Here is a tiny trained network, its code and every weight. The questions are about switching its units off for an input and a target symbol, where a switched-off unit gives its printed mean instead of its output.

import numpy as np


def w(rows, s, z=0):
    codes = np.array(rows[::2]) - 128.0
    scale = np.full(codes.shape[1], s)
    scale[-1] = z or s
    return codes * scale


def f(y):
    return np.maximum(y, 0)


def softmax(a):
    e = np.exp(a - a.max(-1, keepdims=True))
    return e / e.sum(-1, keepdims=True)


def log_softmax(a):
    a = a - a.max(-1, keepdims=True)
    return a - np.log(np.exp(a).sum(-1, keepdims=True))


def net(x, mask):
    ids = ['βγδηξτφψω'.index(c) for c in x.split()]
    T = len(ids)
    res = E[ids] + P[:T]
    u = 0
    for l in range(2):
        r = res
        for j in range(2):
            rows = slice(2 * j, 2 * j + 2)
            q, k, v = (r @ M[l][rows].T for M in (Q, K, V))
            z = softmax(np.where(np.tri(T) > 0, q @ k.T / 2**0.5, -1e9)) @ v
            o = O[l][rows]
            res = res + np.where(mask[u + j], z, o[:, -1]) @ o[:, :-1]
        u += 2
        y = f(res @ A[l][:, :-1].T + A[l][:, -1])
        res = res + np.where(mask[u : u + 16], y, B[l][:, -1]) @ B[l][:, :-1]
        u += 16
    return log_softmax(res[-1] @ U[:, :-1].T + U[:, -1])


Q, K, V, O, A, B = {}, {}, {}, {}, {}, {}
E = w([
[99,83,159,134,159],'β',
[156,152,98,154,115],'γ',
[141,146,131,110,60],'δ',
[86,74,154,132,144],'η',
[93,163,62,68,151],'ξ',
[153,142,101,237,58],'τ',
[69,124,218,86,123],'φ',
[148,195,205,78,89],'ψ',
[46,2,142,187,115],'ω',
],0.0094)
P = w([
[210,86,106,121,183],'0',
[167,159,110,121,174],'1',
[151,161,112,111,146],'2',
[123,163,112,108,127],'3',
[113,158,112,109,99],'4',
[105,137,119,87,77],'5',
[73,165,132,116,80],'6',
[59,166,132,111,65],'7',
[46,168,132,107,53],'8',
[36,169,135,102,38],'9',
[21,170,139,106,20],'10',
[16,169,136,94,11],'11',
[2,177,137,87,2],'12',
],0.0034)
Q[0] = w([
[76,97,152,95,228],'0.h0',
[137,236,114,118,50],'0.h0',
[214,252,119,47,55],'0.h1',
[17,42,165,120,208],'0.h1',
],0.0044)
K[0] = w([
[180,158,143,72,138],'0.h0',
[69,88,197,176,107],'0.h0',
[188,251,88,66,184],'0.h1',
[3,57,210,151,95],'0.h1',
],0.0056)
V[0] = w([
[85,205,96,80,117],'0.h0',
[251,94,98,152,254],'0.h0',
[100,173,100,75,57],'0.h1',
[33,111,146,137,62],'0.h1',
],0.0052)
O[0] = w([
[52,114,125,118,113,254],'0.h0',
[168,84,143,158,254,11],'0.h0',
[94,228,132,114,67,252],'0.h1',
[72,80,120,115,102,176],'0.h1',
],0.0065,0.0011)
A[0] = w([
[180,165,68,223,56,173],'0.n0',
[129,178,162,99,35,243],'0.n1',
[97,182,51,83,172,161],'0.n2',
[2,32,175,158,141,201],'0.n3',
[211,168,223,51,63,188],'0.n4',
[136,158,217,84,76,178],'0.n5',
[66,118,113,161,57,254],'0.n6',
[53,77,117,133,79,243],'0.n7',
[181,198,123,217,39,208],'0.n8',
[60,174,105,68,104,247],'0.n9',
[71,153,196,96,150,132],'0.n10',
[90,79,81,244,23,219],'0.n11',
[30,144,93,107,164,199],'0.n12',
[72,169,121,91,69,244],'0.n13',
[197,72,110,180,145,164],'0.n14',
[112,181,60,86,168,163],'0.n15',
],0.006,0.0044)
B[0] = w([
[171,123,115,220,90,172],'0.n0',
[116,207,156,175,49,238],'0.n1',
[130,149,61,53,93,180],'0.n2',
[33,1,154,100,137,182],'0.n3',
[130,227,185,175,112,168],'0.n4',
[133,207,206,155,98,174],'0.n5',
[39,109,134,179,36,244],'0.n6',
[16,82,144,149,81,229],'0.n7',
[156,162,121,236,78,194],'0.n8',
[96,148,124,78,15,254],'0.n9',
[126,122,209,60,89,152],'0.n10',
[63,81,101,233,71,214],'0.n11',
[67,93,105,39,63,205],'0.n12',
[101,162,143,106,13,253],'0.n13',
[225,75,152,186,211,139],'0.n14',
[120,135,78,61,91,175],'0.n15',
],0.0057,0.0074)
Q[1] = w([
[1,63,114,80,78],'1.h0',
[156,103,70,38,211],'1.h0',
[174,233,207,134,114],'1.h1',
[69,145,165,204,40],'1.h1',
],0.0071)
K[1] = w([
[109,187,103,73,11],'1.h0',
[197,141,99,120,193],'1.h0',
[53,78,142,253,53],'1.h1',
[89,161,168,128,34],'1.h1',
],0.0059)
V[1] = w([
[128,126,1,128,106],'1.h0',
[67,46,122,73,148],'1.h0',
[153,110,83,207,103],'1.h1',
[93,65,116,197,110],'1.h1',
],0.0089)
O[1] = w([
[24,213,31,198,253,228],'1.h0',
[211,198,32,65,62,153],'1.h0',
[120,89,114,204,149,191],'1.h1',
[156,58,58,191,105,253],'1.h1',
],0.007,0.0061)
A[1] = w([
[121,126,62,197,172,157],'1.n0',
[73,58,181,118,181,140],'1.n1',
[100,146,149,138,136,166],'1.n2',
[114,135,197,176,130,143],'1.n3',
[158,196,195,145,108,112],'1.n4',
[254,152,99,143,93,124],'1.n5',
[151,64,179,160,88,160],'1.n6',
[210,62,153,98,197,255],'1.n7',
[91,136,126,137,178,173],'1.n8',
[120,168,101,83,116,103],'1.n9',
[98,180,105,141,145,180],'1.n10',
[162,67,198,40,96,118],'1.n11',
[128,111,52,158,142,169],'1.n12',
[68,112,153,112,126,150],'1.n13',
[225,115,176,121,232,230],'1.n14',
[118,175,97,77,124,104],'1.n15',
],0.0081,0.008)
B[1] = w([
[90,98,84,58,115,225],'1.n0',
[157,204,136,163,202,161],'1.n1',
[91,167,117,116,154,200],'1.n2',
[107,127,138,143,185,214],'1.n3',
[135,167,128,201,129,167],'1.n4',
[205,170,105,140,86,159],'1.n5',
[165,101,165,154,161,254],'1.n6',
[213,164,96,81,255,134],'1.n7',
[99,182,120,117,12,161],'1.n8',
[145,91,170,163,148,212],'1.n9',
[86,145,143,84,135,249],'1.n10',
[131,73,155,55,175,172],'1.n11',
[121,113,62,78,128,238],'1.n12',
[158,165,128,113,150,245],'1.n13',
[218,176,51,138,251,132],'1.n14',
[147,97,166,161,146,214],'1.n15',
],0.0089,0.0094)
U = w([
[101,80,187,89,193,46],'β',
[181,163,94,136,178,215],'γ',
[133,14,194,52,78,137],'δ',
[175,93,116,96,129,164],'η',
[65,229,93,38,116,197],'ξ',
[109,3,81,129,132,90],'τ',
[200,97,150,141,74,109],'φ',
[126,223,197,234,147,126],'ψ',
[204,184,72,134,77,3],'ω',
],0.0055,0.0044)

Each question gives the input, a string of symbols that net reads in full, and the target symbol t.
The units are the heads (2 rows each of Q, K, V and O) and the neurons (one row each of A and B). Each row of codes is followed by its name. A weight is (code - 128) times the scale printed after its matrix; where a second scale follows, it is the last column's (O, A, B and U).
mask holds one flag per unit, layer by layer, with each layer's heads first. A switched-off unit (its flag False) gives its mean, the last column of its rows in O or B, instead of its output. The means were averaged over made-up inputs and are rounded, as every weight is.
A unit's drop is (log p(t) with every unit on - log p(t) with that unit switched off) / (log p(t) with every unit on - log p(t) with every unit switched off).
top k neurons: the k neurons with the biggest drops, biggest first
k most important neurons of layer l: the k neurons of layer l with the biggest drops, biggest first
heads that matter: for each layer, one digit per head in row order, 1 if its drop is at least 0.15 and else 0, layers parted by /
drop when u is switched off: that unit's drop, to one decimal
input ψ ξ ξ ξ τ ψ ξ γ τ γ ω ξ τ, target ω: 3 most important neurons of layer 0 => (0.n3 0.n7 0.n12)
input ξ ξ β η δ τ ξ γ, target τ: 2 most important neurons of layer 0 => (0.n11 0.n8)
input γ τ γ ξ δ ξ ψ φ, target δ: top neuron => (1.n11)
input η ξ ω ξ η η η φ ξ τ, target φ: top 3 neurons => (0.n10 0.n9 0.n3)
input γ ξ ω φ τ ξ ξ ξ τ δ ω γ, target ω: top 2 neurons => (0.n3 0.n7)
input γ ξ γ ξ γ φ ω, target δ: heads that matter => 10 / 10
input ω ξ τ ω φ η ξ ξ ω γ γ β τ, target τ: top 2 neurons => (0.n11 0.n1)
input ψ ξ ξ η γ τ γ ψ γ ξ ψ τ β, target β: heads that matter => 00 / 10
input τ η ω ξ γ ξ δ ψ ξ γ ψ γ τ, target ψ: heads that matter => 00 / 10
input δ τ τ ω, target ψ: top 2 neurons => (1.n1 0.n3)
input γ ξ γ φ β, target δ: top 2 neurons => (1.n11 0.n10)
input γ τ ω ξ ψ γ ω γ ω τ ξ γ ψ, target ψ: heads that matter => 10 / 00
input ξ γ ω δ β, target ψ: heads that matter => 00 / 10
input ξ ξ ω ψ ω γ τ ξ ξ δ η, target ψ: heads that matter => 10 / 10
input φ γ ψ ξ φ ξ ω γ ψ, target ω: heads that matter => 00 / 11
input ω γ ψ ξ ξ ξ ξ ξ ξ ξ ω γ, target ω: heads that matter => 00 / 10
input ψ ψ γ ξ τ γ β γ τ φ τ, target φ: top 3 neurons => (0.n9 0.n10 0.n3)
input ω ξ ψ, target ω: top 3 neurons => (0.n7 0.n3 0.n11)
input ω γ ψ ω η ψ τ ω ω, target β: top 2 neurons => (1.n11 1.n1)
input φ ξ ξ η ξ ξ φ γ τ γ γ η, target δ: top 2 neurons => (0.n10 0.n5)
input ξ ψ ξ ψ ξ τ ψ ξ ψ γ ξ ψ τ, target ψ: top neuron => (0.n4)
input τ ξ ξ γ φ γ γ τ ψ ω β ω, target β: top neuron => (1.n1)
input ξ τ δ τ ξ ψ τ β δ ξ ξ ψ, target ψ: heads that matter => 00 / 00
input β ω ξ γ ξ φ τ η, target δ: heads that matter => 10 / 10
input ξ ξ τ ψ ξ φ ψ ω τ ψ ξ ξ φ, target δ: top 2 neurons => (1.n11 0.n10)
input τ ξ ξ ξ ψ ξ ψ τ γ ξ γ τ τ, target τ: top 2 neurons => (1.n0 0.n11)
input ξ φ φ ω, target δ: top neuron => (1.n11)
input ξ ψ γ ξ τ ψ η, target β: 2 most important neurons of layer 1 => (1.n11 1.n1)
input ψ ω γ ω δ γ ξ ξ ξ γ ξ ψ γ, target ψ: drop when 1.h0 is switched off => 0.3
